Below are the code and all the weights of a small trained network. Each question names an input and a class and asks about switching units off, where a switched-off unit gives its printed mean instead of its output.

import numpy as np


def w(rows, s, z=0):
    codes = np.array(rows[::2]) - 128.0
    scale = np.full(codes.shape[1], s)
    scale[-1] = z or s
    return codes * scale


def norm(h):
    return h / np.sqrt((h * h).mean(-1, keepdims=True) + 1e-5)


def f(y):
    return y / 2 * (1 + np.tanh(0.7978845608 * (y + 0.044715 * y**3)))


def log_softmax(a):
    a = a - a.max(-1, keepdims=True)
    return a - np.log(np.exp(a).sum(-1, keepdims=True))


def net(x, mask):
    res = np.array(x, float).reshape(1, 5) / 4 @ E
    u = 0
    for l in range(2):
        y = f(norm(res) @ A[l][:, :-1].T + A[l][:, -1])
        res = res + np.where(mask[u : u + 13], y, B[l][:, -1]) @ B[l][:, :-1]
        u += 13
    return log_softmax(norm(res)[-1] @ U[:, :-1].T + U[:, -1])


A, B = {}, {}
E = w([
[210,49,185,78,106,125,51,230],'x0',
[124,131,162,127,103,149,140,105],'x1',
[92,191,169,229,225,169,61,210],'x2',
[142,144,125,110,150,123,158,162],'x3',
[127,96,167,80,253,94,114,62],'x4',
],0.0061)
A[0] = w([
[69,254,106,151,170,116,123,68,39],'0.n0',
[135,106,116,93,105,157,149,82,95],'0.n1',
[154,142,84,94,133,130,174,165,221],'0.n2',
[121,167,196,206,184,170,93,165,100],'0.n3',
[85,128,214,99,216,103,94,96,61],'0.n4',
[105,125,127,179,179,203,66,163,105],'0.n5',
[139,174,93,199,61,190,133,187,87],'0.n6',
[115,119,168,171,124,93,129,123,4],'0.n7',
[173,42,218,141,153,143,74,190,61],'0.n8',
[166,130,202,146,136,161,52,176,78],'0.n9',
[121,221,137,158,167,196,99,133,90],'0.n10',
[135,154,122,153,86,132,128,164,40],'0.n11',
[136,149,144,60,230,159,89,60,74],'0.n12',
],0.0072,0.0026)
B[0] = w([
[224,81,112,137,134,252,131,112,239],'0.n0',
[144,102,110,103,140,110,190,200,167],'0.n1',
[88,72,132,136,77,161,100,60,185],'0.n2',
[101,21,182,137,143,2,204,105,243],'0.n3',
[43,244,122,33,67,120,62,166,222],'0.n4',
[98,134,196,148,104,55,248,175,213],'0.n5',
[55,249,158,2,83,119,58,125,223],'0.n6',
[142,172,141,130,179,125,129,169,104],'0.n7',
[212,161,59,139,137,201,120,86,253],'0.n8',
[149,55,103,186,186,167,136,124,219],'0.n9',
[82,94,130,221,147,106,178,130,197],'0.n10',
[96,168,124,123,132,178,13,202,138],'0.n11',
[72,188,89,85,17,150,97,196,223],'0.n12',
],0.0064,0.0044)
A[1] = w([
[137,231,95,115,111,40,91,130,176],'1.n0',
[64,225,145,62,103,76,27,136,73],'1.n1',
[157,101,175,99,68,108,86,198,150],'1.n2',
[100,125,110,68,235,126,166,62,113],'1.n3',
[111,216,60,201,145,195,190,63,72],'1.n4',
[147,104,133,94,32,44,157,67,109],'1.n5',
[105,171,142,114,153,130,95,184,164],'1.n6',
[212,115,190,117,178,50,96,83,91],'1.n7',
[196,86,91,11,59,128,122,116,186],'1.n8',
[254,46,167,89,177,134,72,122,43],'1.n9',
[34,150,138,192,55,141,104,191,253],'1.n10',
[110,43,96,113,98,21,164,98,54],'1.n11',
[65,142,149,114,119,114,201,83,184],'1.n12',
],0.0077,0.0028)
B[1] = w([
[80,96,191,112,82,200,103,96,156],'1.n0',
[17,227,100,46,36,171,46,176,190],'1.n1',
[154,158,64,106,154,177,129,16,172],'1.n2',
[115,150,132,88,8,199,91,122,151],'1.n3',
[254,120,79,108,106,169,54,139,181],'1.n4',
[35,127,159,157,231,108,118,149,190],'1.n5',
[85,155,141,81,83,71,195,42,152],'1.n6',
[106,152,138,104,69,121,140,103,138],'1.n7',
[111,145,192,188,184,76,154,168,254],'1.n8',
[121,157,57,164,35,193,118,103,174],'1.n9',
[104,96,124,40,175,80,139,86,207],'1.n10',
[76,153,177,183,213,78,156,199,165],'1.n11',
[217,75,138,161,120,110,69,185,186],'1.n12',
],0.0063,0.0092)
U = w([
[91,105,202,187,201,59,171,131,253],'0',
[64,193,134,34,89,147,79,110,58],'1',
[248,122,75,179,128,213,111,84,70],'2',
],0.015,0.0015)

Each question gives the input, the list of numbers given to net, and the class t.
The units are the neurons (one row each of A and B). Each row of codes is followed by its name. A weight is (code - 128) times the scale printed after its matrix; where a second scale follows, it is the last column's (A, B and U).
mask holds one flag per neuron, layer by layer. A switched-off neuron (its flag False) gives its mean, the last column of its row in B, instead of its output. The means were averaged over made-up inputs and are rounded, as every weight is.
A unit's drop is (log p(t) with every unit on - log p(t) with that unit switched off) / (log p(t) with every unit on - log p(t) with every unit switched off).
The circuit of an input: a set's keep is (log p(t) with only the set's units on - log p(t) with every unit switched off) / (log p(t) with every unit on - log p(t) with every unit switched off). Starting from the 12 units with the biggest drops (on a tie, the unit counted first), units are removed one at a time, each time the one whose removal leaves the highest keep (on an exact tie, the one counted first), for as long as the keep stays at least 0.8.
circuit, biggest first: the units of the circuit, biggest drop first
top k neurons: the k neurons with the biggest drops, biggest first
top k neurons in layer l: the k neurons of layer l with the biggest drops, biggest first
drop when u is switched off: that unit's drop, to one decimal
input [0,5,3,-7,-3], class 0: circuit, biggest first -> [0.n3]
input [2,4,-2,1,0], class 0: top 4 neurons -> [0.n0; 1.n8; 1.n4; 0.n9]
input [-5,0,-5,7,1], class 0: circuit, biggest first -> [1.n11; 1.n5]
input [3,3,6,2,-6], class 0: top 3 neurons in layer 0 -> [0.n3; 0.n4; 0.n9]
input [6,-5,5,-8,1], class 2: top 2 neurons -> [0.n8; 1.n8]
input [8,-8,5,8,8], class 1: top 4 neurons -> [0.n4; 0.n0; 0.n12; 1.n6]
input [6,2,-6,8,4], class 0: top 2 neurons in layer 1 -> [1.n8; 1.n5]
input [-3,-7,5,-2,7], class 1: top 2 neurons in layer 0 -> [0.n4; 0.n12]
input [-8,-4,6,4,2], class 2: top 2 neurons -> [0.n0; 1.n4]
input [5,-7,4,-8,6], class 1: top 2 neurons -> [0.n4; 0.n0]
input [-6,-6,5,-1,7], class 1: top 3 neurons in layer 0 -> [0.n4; 0.n12; 0.n8]
input [-4,-3,3,-6,1], class 2: top 4 neurons -> [0.n0; 1.n4; 1.n8; 1.n5]
input [8,-5,2,0,-6], class 2: top 3 neurons in layer 0 -> [0.n9; 0.n4; 0.n8]
input [0,-8,6,-1,8], class 1: circuit, biggest first -> [0.n4]
input [5,-1,4,-7,0], class 2: top 2 neurons in layer 0 -> [0.n8; 0.n9]
input [1,3,7,-6,8], class 1: top 4 neurons -> [0.n4; 0.n12; 1.n1; 1.n8]
input [1,-6,5,7,-5], class 0: drop when 0.n5 is switched off -> 2.2
input [-3,-6,2,-1,0], class 2: drop when 1.n4 is switched off -> 0.1
input [-4,8,-3,7,2], class 2: drop when 1.n4 is switched off -> 0.1
input [-3,-7,0,-3,8], class 1: drop when 1.n4 is switched off -> 0.0
